cols: Q X A V
[-16 -33  11 -16] -> K
[-33  14  -1 -25] -> F
[ 5 29 17 -4] -> T
[ 30 -13   4 -30] -> J
after: [29] => [17]
rev: [-1 14] => F
rev: [-30   4] => J
again K:  => [-16]
loc: [-1] => F, 3
after: [4] => [-30]
after: [17] => [-4]

cols: migal susav Mape nat tegi sena buna zum
[-50 -94 -47 -14  51  13 -73   6] -> Rovi
[ 11  -3 -15 -22 -31  33   0 -53] -> taku
[-1  3  8 -3 -6 27 35  0] -> zofad
[ 27  55  83 -51  17  77  18 -61] -> gipo
[  9 -45  -8  38  26 -48 -20  45] -> Nuge
[ 27  55 -26 -51  17  77  18 -61] -> galom
[  3  15   3 -41 -93   5 -33 -35] -> nito
[-11 -16  12 -10  -2  42 -25 -16] -> Zis
loc: [-33] => nito, 7
after: [-94] => [-47]
again Zis:  => [-16]

cols: Mel Bana sez memeb matig volep ked Zufi
[30 50 -3 17  9 -5 -1 -2] : U
[-55 -14  -3   1 -12  -4  18 -90] : E
[ 13  27  42  25   8  30 -29 -13] : P
[ -5  -3 -14  -4  -3 -18 -49  83] : Y
asked: [-55 -14  -3   1 -12  -4  18 -90] => E
after: [-49] => [83]
after: [18] => [-90]

cols: vege kipuf zop kuro Lefe zemi
[-13 -41  71  71  18  28] = mena
[-13 -41 -47 -47  18  28] = did
[ -9   9  12  19 -14  64] = zib
[-11   5 -79  21 -11 -11] = Taze
again mena:  => [71]
col: [-47  12 -79] => zop
again did:  => [-47]
again Taze:  => [-11]
rev: [-79   5 -11] => Taze

cols: donin fifaz ped nim gora
[-42 -42  43  -1 -27] = ziv
[-16   8 -29 -12   3] = ditoz
[13 35  0 33 15] = pezil
[  3 -14 -35 -22  -5] = fip
rev: [  8 -16] => ditoz
after: [0] => [33]
col: [  0 -35] => ped
loc: [-1] => ziv, 4
again ziv:  => [-42]

cols: mezu gafo benet kogen zurip paruk Takuz vaf tob tosip
[ 24  -7 -70 -68 -14  39 -22  28 -23  -2] -> fomos
[-34   3  10  34 -28  19 -30 -20 -25   2] -> nem
[-29 -22   7 -22  19  10  24 -11  -2 -22] -> pevo
[-29 -22 -15 -16  19  10  24 -11  32 -17] -> vel
[ 52  69  49   9  19  33 -54  10 -46 -40] -> mive
col: [-15  49] => benet
again pevo:  => [-22]
col: [-22 -22] => gafo
rev: [-54  33  19] => mive
loc: [-15] => vel, 3
rev: [ -2 -23] => fomos
loc: [49] => mive, 3

cols: perof noson valop mor tinom
[ 10   9   5 -31 -31]  lino
[-15   2   6  -3   8]  zalu
[-14 -46  31  31  31]  Vot
again Vot:  => [31]
asked: [-14 -46  31  31  31] => Vot
again lino:  => [-31]
loc: [9] => lino, 2
rev: [-3  6  2] => zalu

cols: Nid zam kogug mufig
[ 74  31  37 -53]  meri
[ 75  76  76 -54]  vikil
[ 82  31  37 -53]  bifos
loc: [75] => vikil, 1
after: [75] => [76]
after: [82] => [31]
again vikil:  => [76]
asked: [ 82  31  37 -53] => bifos

cols: bosu Mem fudud bikid
[ 62 -32  -3   3] = rono
[-18 -32   3  -3] = kebo
[-18  -5 -30   1] = sino
[ -3  -5 -30   9] = Fosap
col: [-30 -30] => fudud
rev: [  3  -3 -32] => rono

cols: Ranu bano kasat Mipi lemez
[ -2  -6  13 -30 -29] = balu
[ -5  13  25 -29  60] = Tof
[ 16 -68 -67 -52 -68] = nini
col: [ 60 -68] => lemez
rev: [-29  25  13] => Tof
again nini:  => [-68]
rev: [-29 -30  13  -6] => balu
after: [-67] => [-52]
after: [-52] => [-68]
rev: [13 -5] => Tof

cols: lag vos sazek lat
[-11 -11 -11 -11]  vipo
[  4 -59  49 -53]  Labip
[ -8 -80  -5 -66]  sono
[ 24 -10  47 -60]  midu
[  8 -12   5 -58]  lepus
after: [-8] => [-80]
again vipo:  => [-11]

cols: Kadip Viki kasib Vate
[ 73 -12 -12  13] -> fozil
[ 33  -7   8 -13] -> vizev
[ -6 -31  73 -11] -> zive
rev: [ 8 -7] => vizev
again fozil:  => [-12]
rev: [ 13 -12 -12] => fozil
loc: [-6] => zive, 1
rev: [-11  73] => zive

cols: muk Gad pezup zet
[ 10 -61  63 -78]  Varel
[ 61 -29 -70  47]  Fitu
[31 22 55  3]  gim
[-42  32  48  -4]  Riko
[-75  72  59  22]  peri
[-76 -29 -70  47]  gedi
[-17  43  35  21]  vez
[-61  -8 -27 -17]  Nenez
[ 50 -32  77  47]  biz
[ 10  10  71 -54]  Tumuz
[ 72 -51   7 -17]  rogi
[ 33  48 -60  17]  dusil
col: [-75 -76] => muk
loc: [-76] => gedi, 1
rev: [48 32] => Riko
again Tumuz:  => [10]
loc: [55] => gim, 3
asked: [ 61 -29 -70  47] => Fitu

cols: Golub bubi dip ritu
[-15 -31 -27 -14]  meda
[-24  16  50 -29]  Gar
[-67 -14 -27 -14]  Rika
[-40 -14 -16  85]  mevi
[-67 -20 -28   2]  kifu
[-40 -49 -35  -9]  mes
col: [-16 -28] => dip
loc: [-29] => Gar, 4
after: [-28] => [2]
loc: [-15] => meda, 1

cols: Nof per lov vuru
[-62 -17  19 -13] = lubot
[-4 67 68 12] = manut
[  7 -24 -24 -24] = nel
[ -4 -24  -9  28] = tef
again nel:  => [-24]
loc: [68] => manut, 3

cols: Deloz seze Ruze gevez
[39 15 39  5] -> Fut
[-12  46 -65 -31] -> nefib
[  4  33  93 -19] -> Diraz
[ -1 -47  40  40] -> suvo
[53 20 -5  9] -> Basop
[22 22 22 -5] -> nas
again nas:  => [22]
again suvo:  => [40]
again Fut:  => [39]
col: [40 -5] => Ruze

cols: Sova lin nati rigus mufaz ses nisu
[-48 -15   8  45 -45 -20 -43] : Leduv
[ 25  -2  48 -17  47 -18  39] : Let
[ 10   0  40 -69  46  -5 -72] : zefa
[ 39  35 -15 -42   5  -1  17] : rur
[-46 -20  50  51 -10 -52 -28] : lodug
[-48 -23 -23  30 -48 -31 -51] : zev
[  7  14 -10 -23  19   1  12] : lenad
loc: [46] => zefa, 5
after: [-1] => [17]
loc: [45] => Leduv, 4
after: [7] => [14]
rev: [-48  30 -23] => zev
loc: [47] => Let, 5

cols: Soril kaz lukuv sib muta Beper pav niv Bif lipig
[ -8 -10 -11   1 -21 -12 -52  13 -10  13] = zemu
[  3 -10  11   0 -18  15  -1  -3 -30  -4] = miz
[-65  41  20  -8  12 -73  30  -5  17 -31] = Mozul
[  5 -19  11 -14 -14   7 -14 -12  26 -14] = rodal
[-21   6 -13  -1   6  -6  19  -2  -7  -7] = kopoz
[ 69   8 -43  51   4 -49 -68  88 -17   9] = nal
[  1 -21  -8  -8  -5  23   7 -31   5  17] = soru
again rodal:  => [-14]
loc: [-4] => miz, 10
col: [-10  41 -19   6] => kaz
loc: [-2] => kopoz, 8
after: [26] => [-14]

cols: fas Gada derus zubod
[52 33 27  1] -> sukis
[-21 -13  45 -13] -> Tol
[-19 -52 -64 -19] -> bor
[15 32 25 -5] -> bolu
[ 49  35  68 -67] -> buzi
[-60  59  -3  -5] -> zap
[ 30  18 -47  62] -> dobav
[ 18   4 -47  21] -> vama
[-63  -8 -25 -43] -> tis
[ 38 -17 -43 -25] -> Fupa
asked: [ 38 -17 -43 -25] => Fupa
again bor:  => [-19]
after: [45] => [-13]
again Tol:  => [-13]
col: [-19  -5 -67  -5  62  21 -43] => zubod
asked: [-60  59  -3  -5] => zap

cols: mupa mumil luz Tagib zik muge Mik Daki zar
[-14  42  22  14  81  46 -33  19  -6] -> tufig
[-16  44  23  13  79  44 -31  19  -7] -> katir
[  1  13  43 -35 -57 -71  25 -50   1] -> mapig
[  4  -1  -1   0  25  26  -4 -15  -6] -> Barun
[-18   3  47 -31 -47 -76  25 -54   2] -> mup
again mapig:  => [1]
rev: [14 22] => tufig
again Barun:  => [-1]
rev: [-71 -57 -35  43  13] => mapig
after: [4] => [-1]

cols: rugin Vibok dofi maran
[-71 -20  69  60] -> zan
[  4 -20  69  60] -> Taben
[  1  -5 -57 -30] -> Rop
[ 1  0  1 61] -> zud
again zud:  => [1]
loc: [4] => Taben, 1
after: [-57] => [-30]
after: [4] => [-20]
asked: [  4 -20  69  60] => Taben

cols: sosim nagig rege leluz
[-67 -53 -49 -39]  zami
[ 45 -53 -53 -40]  biv
[ 53 -53 -49 -40]  Gapap
col: [-53 -49] => rege
loc: [45] => biv, 1
asked: [ 53 -53 -49 -40] => Gapap
after: [45] => [-53]
again biv:  => [-53]
asked: [ 45 -53 -53 -40] => biv

cols: gemuz mugif gusil bezit Zopo Kuven
[ 77 -54 -38 -11  39 -80] -> fipog
[ 12   9 -31 -14  45   9] -> sem
[  6  11  38 -11 -36 -50] -> rabo
[ 40  14  13 -13  21  26] -> fiti
[-31 -17  11  59  -2  47] -> pelig
rev: [-36 -11] => rabo
loc: [-14] => sem, 4

cols: rit rivof Tezi Siv
[ 43  -8 -69   9] : kas
[15 -8 44 42] : Niref
[ 31  32  44 -64] : vef
[-8 43 23 29] : Dagas
[ 72 -52 -38 -43] : mig
[67 71 32 11] : nada
[17  2 23 29] : Rofa
[-47 -52 -45 -43] : bikod
after: [-69] => [9]
after: [71] => [32]
rev: [44 -8] => Niref
after: [31] => [32]
loc: [11] => nada, 4

cols: lak Rel Mil nusa pusa
[ 64 -12 -24  25  74]  keso
[ -2 -21  48  32 -22]  zolem
[ 60  15 -52  23  47]  lura
[ 48   7 -45   4   4]  Kenuz
[ -6   5 -48   0  29]  Nupir
[ 30 -15  -8  27 -29]  Funok
[ 15 -15 -42 -59  25]  duva
[-34  -6 -22  12 -31]  Tolu
[-36 -35   4 -25 -64]  nefeb
[ 42   1 -65 -25  83]  guba
again Kenuz:  => [4]
col: [ 48 -52 -45 -48  -8 -42 -22   4] => Mil
after: [-42] => [-59]
col: [  0  27 -59] => nusa
col: [  4  29 -29] => pusa
after: [-21] => [48]

cols: supa Lired dalu guzof
[35 38 12 54] : Mal
[-26  35  56 -18] : Zelaz
[  1 -46  68  33] : ker
[-64  -1  23   8] : Metu
[-24  36  -2   1] : nozop
[58 13 32 16] : fos
[11 18  6 23] : Mizo
loc: [13] => fos, 2
rev: [ 36 -24] => nozop
col: [-24  58] => supa
after: [36] => [-2]
col: [8 1] => guzof
col: [  1 -64 -24  58] => supa

cols: kilu tup dizaf goniv keni Bedo ruga Tedub
[ 51 -16 -36  57  35 -23 -22  49] : likem
[-18 -21 -53  82 -29 -23 -22  49] : vosot
[-18 -88 -53  82 -29  -6 -28 -69] : farul
after: [57] => [35]
col: [-18 -18] => kilu

cols: sini Pup git fop fimog
[ 29 -63  67  53 -96]  fodel
[ 62  91  16  43 -96]  big
[ 81  24 -29   6 -64]  rulon
[ 4 42 67 53 52]  Vig
after: [29] => [-63]
rev: [53 67 42] => Vig
after: [43] => [-96]

cols: sanoz lal Sali magoz turu Sufel
[ 43  15 -13  27 -64  24]  tesu
[ 14 -26 -21  46 -42  23]  Par
[-31 -41  35 -47  44  28]  kozap
[ 67 -83  -7  43 -45   5]  nabo
[ 31 -75  16 -51 -19  18]  lelar
[ 24  23  49 -53 -56  38]  dafat
[-24  77  -5 -53 -40 -10]  gali
[-35 -68 -26 -26  31 -49]  somug
[-31  38   6 -82  33   4]  kula
[ 22  -5 -11 -65 -34  12]  dag
[ 12  42  29  12  -4 -11]  mam
[ 41  25   5 -68 -16  10]  pide
after: [77] => [-5]
after: [-83] => [-7]

cols: masug Memin pivat beti
[41 -9 12 -9] = Zeteb
[-9 -9 -3  4] = dilek
[-43   1  21   0] = goto
[ 41  -9  37 -24] = Batu
[-9 41 36 15] = ber
[  9 -10   0  10] = petez
after: [21] => [0]
rev: [ 21   1 -43] => goto
loc: [1] => goto, 2
rev: [ 4 -3 -9] => dilek
asked: [41 -9 12 -9] => Zeteb
asked: [-9 -9 -3  4] => dilek
again dilek:  => [-9]

cols: bafis Zukol rofeb binod
[-57 -14 -27 -20] : zin
[24 24  1 24] : fem
[-21  63  63 -71] : nimu
loc: [-21] => nimu, 1
again nimu:  => [63]
loc: [-14] => zin, 2
again fem:  => [24]
col: [ 24 -71] => binod

cols: Gom favu Sagep zigeg Bimob
[  4  -4 -22 -23   3] = muve
[-17 -20 -29  23 -22] = zodiz
[ 45  -9   1  22 -33] = Kur
[-23   4  -4 -22  39] = lik
[ 45  12  -6  22 -33] = Gulim
[-13  -1  -8  18  15] = Navuk
rev: [-29 -20 -17] => zodiz
after: [23] => [-22]
after: [-8] => [18]
rev: [-22  -4   4 -23] => lik
col: [-22 -29   1  -4] => Sagep
rev: [ 1 -9] => Kur
col: [-33  39 -33  15] => Bimob

cols: fiz Pugur mer basa soraz Gov Fenu Noz voke
[-34   0 -57 -50  13 -45 -39 -13  77]  rubi
[ 79  30 -29 -19 -54   6  -9  13  13]  Nonek
[ 79  30 -29  79 -54 -33  -9  13 -11]  Rom
[ -1  24  -1 -19 -19  -4 -41  40  -1]  Besi
[-24  39  39  42  40 -72 -56 -40  15]  Nidat
[ 79 -46 -29  41 -54   6  -9  13 -11]  koz
again Rom:  => [79]
loc: [77] => rubi, 9
again Nonek:  => [13]
loc: [-34] => rubi, 1
loc: [-45] => rubi, 6
loc: [0] => rubi, 2

cols: depil suso bom Daf Veguv
[ 81   6  51  53 -18] -> kone
[  0 -16   8 -53   8] -> doni
[-16  32   0 -53 -59] -> zuf
again doni:  => [8]
rev: [-18  53  51   6] => kone
rev: [  0  32 -16] => zuf

cols: Raguk Vupid vil mubet
[ -9 -45 -22 -57] -> gos
[  6 -55 -41 -21] -> tudin
[-45 -45   6 -57] -> pob
after: [-22] => [-57]
again pob:  => [-45]
loc: [-21] => tudin, 4
rev: [-57   6] => pob

cols: sivus geru zuvet bez rolu gisi Moz lilim Luki
[ 24  -3 -23 -35 -21  -6   7  -7  17] -> rukup
[-19  14 -57 -12 -37 -67  64  43  22] -> tutup
[ 37  -3  42  21  12   4  39  51 -14] -> nata
[ -2 -10  79  32   5 -24 -10 -33  -6] -> kez
[ 7  5 -4 12  4  9 12 12 12] -> Bure
col: [  7  64  39 -10] => Moz
loc: [42] => nata, 3
again Bure:  => [12]
col: [-12  21  32] => bez
loc: [-21] => rukup, 5
after: [-7] => [17]

cols: lof zofod lem gavek bomam beb
[ 11 -12 -40  -5  57  11] : gog
[34  9 34 34 58 -3] : lotu
[-13 -63  -5  21  18  33] : dez
[ 4  8  0 -3  2  2] : Garo
[ 15  -2 -37 -16 -72  14] : Vive
[ 42   3 -13  25  14 -12] : Ror
[-23 -60  -8  17   9  40] : serig
[ 15  42  21  33  15 -36] : vib
again lotu:  => [34]
loc: [-63] => dez, 2
again gog:  => [11]
loc: [57] => gog, 5

cols: peg galon Kemo nasok ruzos
[30  4 55  4  8] = Mit
[2 2 3 1 2] = Pupi
[30  4  6 75  1] = Goru
[94  0  3  1  2] = mev
col: [4 2] => galon
asked: [94  0  3  1  2] => mev
col: [30 94] => peg
again Pupi:  => [2]
loc: [8] => Mit, 5
rev: [ 1 75  6  4] => Goru

